Rows, each with its class:
[-0.29  0.00 -1.03 -0.39  0.14 -0.34  0.84 -0.38  0.28  1.47  0.22  2.14
 -0.02 -0.34 -0.74 -1.08 -1.20  0.53  0.02  0.65 -1.35  1.27  1.10 -0.06
 -1.39  0.23  0.40  2.88  0.04] : X
[-1.04 -0.41  0.15 -0.90  0.28  0.48  1.40  0.04  1.57  2.17  6.62 -0.30
  0.86 -0.74 -1.76  0.61 -1.42  0.32 -0.71  0.61 -0.52  2.66  0.81 -0.95
  0.08  0.05  2.08  1.50 -0.40] : E
[-1.52 -0.26 -0.78 -0.32 -0.12  1.68  1.11 -1.21 -0.23  2.58  0.64 -1.47
  1.68 -0.88 -1.52  1.03 -0.03 -0.02 -0.45  0.76 -1.85  1.34 -0.09 -0.08
 -0.44 -1.01 -0.70  1.57 -0.13] : E
[-1.87 -0.15  1.31 -1.83  0.66  1.68  1.20 -0.56  1.33  5.20 -0.06  4.09
  1.41 -0.04 -1.44  2.49 -1.01  0.23  1.38  1.27 -4.84  1.70 -0.08 -1.22
 -4.29 -0.58  0.26  2.31 -1.03] : E
[-0.60  1.60 -0.63  1.06  0.79 -0.91  0.25 -0.90  0.04 -1.16  2.73 -4.51
 -0.06 -0.14  1.19 -2.09  0.53 -0.35 -1.55 -0.34  0.41 -1.11  0.32 -0.03
  3.58 -0.01 -0.58  0.08  1.14] : F
[-1.46  0.14  0.46 -2.36  0.54  1.02  0.08 -0.12  0.94  5.02  0.67  4.25
  0.13 -0.20 -0.36  1.34  0.11  0.10 -0.49  0.55 -2.78  1.22  0.78 -0.37
 -1.81 -0.44 -0.87  1.30  0.43] : D
[-2.04  0.95  0.68 -0.48  0.48 -0.51  0.68 -1.09  0.49  4.22  1.43 -1.55
  1.93 -0.73 -1.19  1.76 -1.12 -1.11  0.08  1.02 -2.69  1.16 -0.64  0.01
 -1.01 -0.39 -1.74  0.79 -0.96] : E
[-1.63 -0.11  0.39 -0.45  0.74  0.31  0.22 -0.37  0.34  1.71 -1.35  0.58
 -0.40  0.34 -1.73  1.71 -1.49  1.43 -0.54  0.44  0.03  1.82  0.13 -0.62
 -2.55 -0.38  0.05  1.25 -0.04] : X
[ 0.34 -0.26  0.27 -1.00  0.02  0.15  0.68 -0.49  0.70  1.60 -0.32  3.01
  0.13  0.00 -0.43  1.66 -0.95 -0.40 -0.10 -0.06 -1.04  1.68  0.85 -0.92
 -3.43 -0.56  0.32  1.04 -0.01] : A
[-1.16 -0.35  0.07 -1.10  0.43  0.66 -0.12 -1.13  0.21  4.68  0.46  4.71
  0.09 -0.76  0.00  0.96  0.13  0.17  0.65  0.63 -3.50  0.62  0.72 -0.09
 -4.52 -0.23 -0.33  1.90  0.85] : D
[-1.23  0.38  0.59 -0.75  0.85 -0.91  0.62 -0.64 -0.21  3.28  0.94 -0.48
  0.52  0.08 -0.68 -0.12 -0.20 -0.29 -0.14  1.21 -3.11  0.53  0.28 -0.88
 -3.32 -0.40 -0.56  0.78 -0.02] : X
[-0.16  0.37  0.57 -0.33  0.67 -0.71  1.16 -0.67  0.09  1.95  0.93 -1.16
  1.35 -0.54 -0.94  0.63 -0.91 -0.54  0.27  0.84 -1.25 -0.90  0.59 -0.46
 -3.12 -0.63 -1.11  0.48 -0.69] : E
[ 2.52  0.15 -0.62  0.70 -0.18  0.98 -1.18  0.25  0.09 -1.22 -2.72  7.02
 -1.00  0.67 -0.33 -1.43 -0.43 -0.33 -0.23  0.65  0.96 -0.90 -0.10  0.75
  3.08  0.68  0.60 -0.93  0.88] : J
[ 0.52 -0.58  0.31  0.04  0.22 -1.42  0.16 -1.59  0.91  2.09 -0.69  0.68
 -0.10  0.24 -0.06 -0.98 -1.40  0.32 -0.09  0.71 -1.44  1.58  0.92 -1.61
 -3.10 -0.62 -0.31  2.38  1.44] : F
[-0.91  0.01  0.21 -0.30  0.45 -0.58  0.33 -0.18 -0.10 -0.24  0.16 -1.04
  0.23  1.11 -0.63 -2.01 -0.57 -0.55 -0.23  1.07  0.52  0.70  0.00 -0.12
  1.48  0.39  0.61  0.86  0.94] : X
[-1.38  0.39  0.98 -0.55  0.46 -0.34  0.44 -1.26  0.42  2.23  0.20 -1.18
  1.00  0.43 -0.30  0.81  0.31  0.22 -0.22  0.09 -1.57  1.17  0.33 -1.74
 -2.45 -0.03  0.28  0.77  1.29] : A
[-0.81 -0.69  1.04 -1.67  0.65 -0.52  0.08 -1.38  1.85  4.81 -0.52  2.64
  1.48 -0.36 -1.29  1.66 -1.54  0.03 -0.06  0.70 -4.02  2.41  0.45 -2.05
 -6.82 -0.94 -0.19  2.65  0.13] : E
[-0.55  0.16  0.57 -1.62  1.41 -0.11  0.63 -2.68  0.50  2.83 -0.05 -0.26
  0.68 -0.25 -0.24  0.99 -0.15  0.00 -0.40  0.57 -2.49 -0.03  0.39  0.27
 -2.86  0.70 -0.86  1.58 -0.41] : J
[-0.65 -0.02  0.27  0.43 -0.12 -0.45  0.56 -0.31  0.63 -0.16 -0.79 -0.52
  0.04  0.14 -0.71  1.03 -1.22  0.84 -0.45  0.21 -0.61  0.39 -0.79 -0.50
 -0.55 -0.87  1.86  0.48 -0.59] : E
[-0.96  0.17  0.29 -1.73 -0.08  0.54  0.23 -1.16  0.64  2.95  0.54  1.61
  1.49 -0.60 -0.18  0.08 -0.39 -0.50 -0.59  0.81 -3.58  1.13  0.26 -0.43
 -0.82  0.90 -1.87  1.50  0.16] : Y
[ 1.06 -0.76 -0.18 -0.32 -0.83  2.30 -0.47  0.27  1.44 -0.13 -1.73  4.00
 -0.60 -0.06 -0.29  0.95 -0.92  0.29  0.64 -0.36  0.31  0.20  0.97  0.11
 -0.50 -2.82  1.43  1.73  0.15] : A
[ 0.05  0.14 -1.31  0.09  0.59 -1.46  0.08 -0.58 -1.34  0.88 -0.45 -0.13
 -0.03 -0.98 -0.10 -1.30  0.12  0.07 -0.13  0.62 -0.55 -0.30  0.40  0.19
 -0.30 -0.58 -0.32 -0.07  0.52] : X
[-1.15  0.04  0.59 -1.26  1.06  0.97 -0.18  0.06  0.35  1.81  0.65  0.07
  1.21 -0.05 -0.08  1.82  0.85 -0.11 -0.25 -0.46 -2.05 -0.32 -0.35 -0.39
 -2.48  0.16 -0.87  0.10 -0.62] : A
[-1.11 -0.21 -0.21 -0.65  1.43 -0.90  1.09 -1.21  0.06  3.66 -0.29 -0.64
  0.99  0.72 -1.33 -0.15 -1.52  0.46 -0.76  1.04 -2.00  2.56  0.47 -1.49
 -3.33 -1.07  0.03  2.09  0.32] : X
[-0.32  0.29 -0.11 -0.10  0.01 -1.07 -0.10  0.02  0.34  0.51 -0.19 -1.16
  0.80 -0.08 -0.30  1.13 -0.14  0.04  0.36  0.04 -0.20 -0.63  0.00  0.19
  0.13  0.09  0.42  0.37 -0.49] : J
[-1.16 -0.40  0.39 -0.50  0.87 -1.99  1.45 -1.52 -0.16  2.80  0.44 -3.14
  0.98 -0.20 -1.02 -0.33 -0.36  0.09 -0.22  1.24 -1.69  1.56 -1.37 -0.78
 -2.06 -0.65 -1.55 -0.36  0.54] : X
[-0.90  0.58  0.90 -1.28  0.80  1.12 -0.22 -0.72  0.16  4.57  0.58  2.84
  0.81  0.29  0.71  0.30  0.97 -0.70 -0.14  0.61 -3.92  0.22  0.26 -0.58
 -2.63 -0.19 -1.52  1.64  0.86] : D
[ 0.69  0.02  0.27  0.42  0.60  0.41 -0.70 -0.55  0.78  1.71 -0.62 -0.31
  0.62  0.54  1.25  0.35  0.11  0.00  0.94 -0.26 -2.74 -0.09 -0.08  0.19
 -1.77  0.18 -0.88  1.57  1.27] : Y
[-0.92 -0.91 -0.51 -1.23  0.95  0.11  0.70 -1.20  1.04  3.39 -0.38 -0.50
  0.70 -0.29 -0.84  2.04 -0.62 -0.10  0.26  0.09 -2.08  2.23  0.57 -2.21
 -4.06 -0.29  0.16 -0.02 -1.59] : F
[ 0.69 -1.27 -0.57  1.01 -1.47  0.25 -0.17  1.16  0.66 -4.05 -1.06  0.28
 -1.74  0.36 -0.43  0.09 -0.11  0.19 -0.23 -1.13  4.17  0.58  0.47  0.20
  3.13  0.65  1.70 -0.75 -0.58] : A
[-0.29 -0.09  0.48  0.06 -0.53  0.76  0.43 -0.63  0.86  0.17 -0.28 -0.56
  0.49 -0.01 -0.03  1.52  0.12  0.29 -0.35 -0.92 -1.24  0.77  0.11 -0.68
 -1.24 -0.20  0.04  1.16 -0.42] : A
[-0.16  0.17 -0.25 -1.72  0.10  0.66 -0.47  0.95  0.14  2.38  0.42  4.37
 -0.40  0.12  0.03  0.66  0.21  0.35  0.31  0.18 -1.74  0.04  0.31 -0.02
 -0.88 -0.38 -1.25 -0.16  1.14] : D

Rows, each with its class:
[-1.62  0.08  0.14  1.17 -1.73  0.31  1.72 -0.05 -0.36 -0.42 -1.97  2.03
  0.53  0.40 -0.01 -0.84 -1.99  0.13  0.12 -2.42 -1.66 -1.30  1.23  1.02
 -1.59 -0.54  0.12  0.39 -0.07] : Nf
[ 0.47  0.52 -1.56  2.18 -0.76  0.44 -2.31  0.29 -0.81  0.46  1.31  0.36
  0.50 -0.83 -0.23  0.61  0.54  0.41  0.24  0.56 -0.36  0.50 -0.90  0.85
  0.30  0.34  1.00  0.94  0.01] : RM
[-0.36 -0.36 -0.06  2.01 -0.18 -0.03 -1.19  0.32 -0.17 -0.31 -0.08  0.93
 -0.26 -0.40 -0.15 -0.82 -3.04  0.99  0.17 -0.87 -0.19  0.56  0.86  1.04
 -1.92  1.14  0.90  1.90  0.21] : Fd
[-0.39  0.20 -0.36  1.62 -0.80 -0.36  0.05 -0.25 -0.54 -0.37 -1.22  1.67
  0.62 -0.12 -0.06 -0.26 -1.12  0.58 -0.21 -1.34 -0.62  0.29  0.35  1.16
 -0.93  1.33  1.16  1.28  0.28] : Fd
[-0.24 -0.48  0.38  0.38 -2.82 -0.28 -2.08  1.01 -0.51 -0.05 -0.71  2.07
 -0.12 -0.48  0.32 -0.21 -2.28  0.35 -0.16 -0.13 -1.83  1.99  0.45  1.58
 -2.20  1.16  1.04  2.73  0.45] : GT
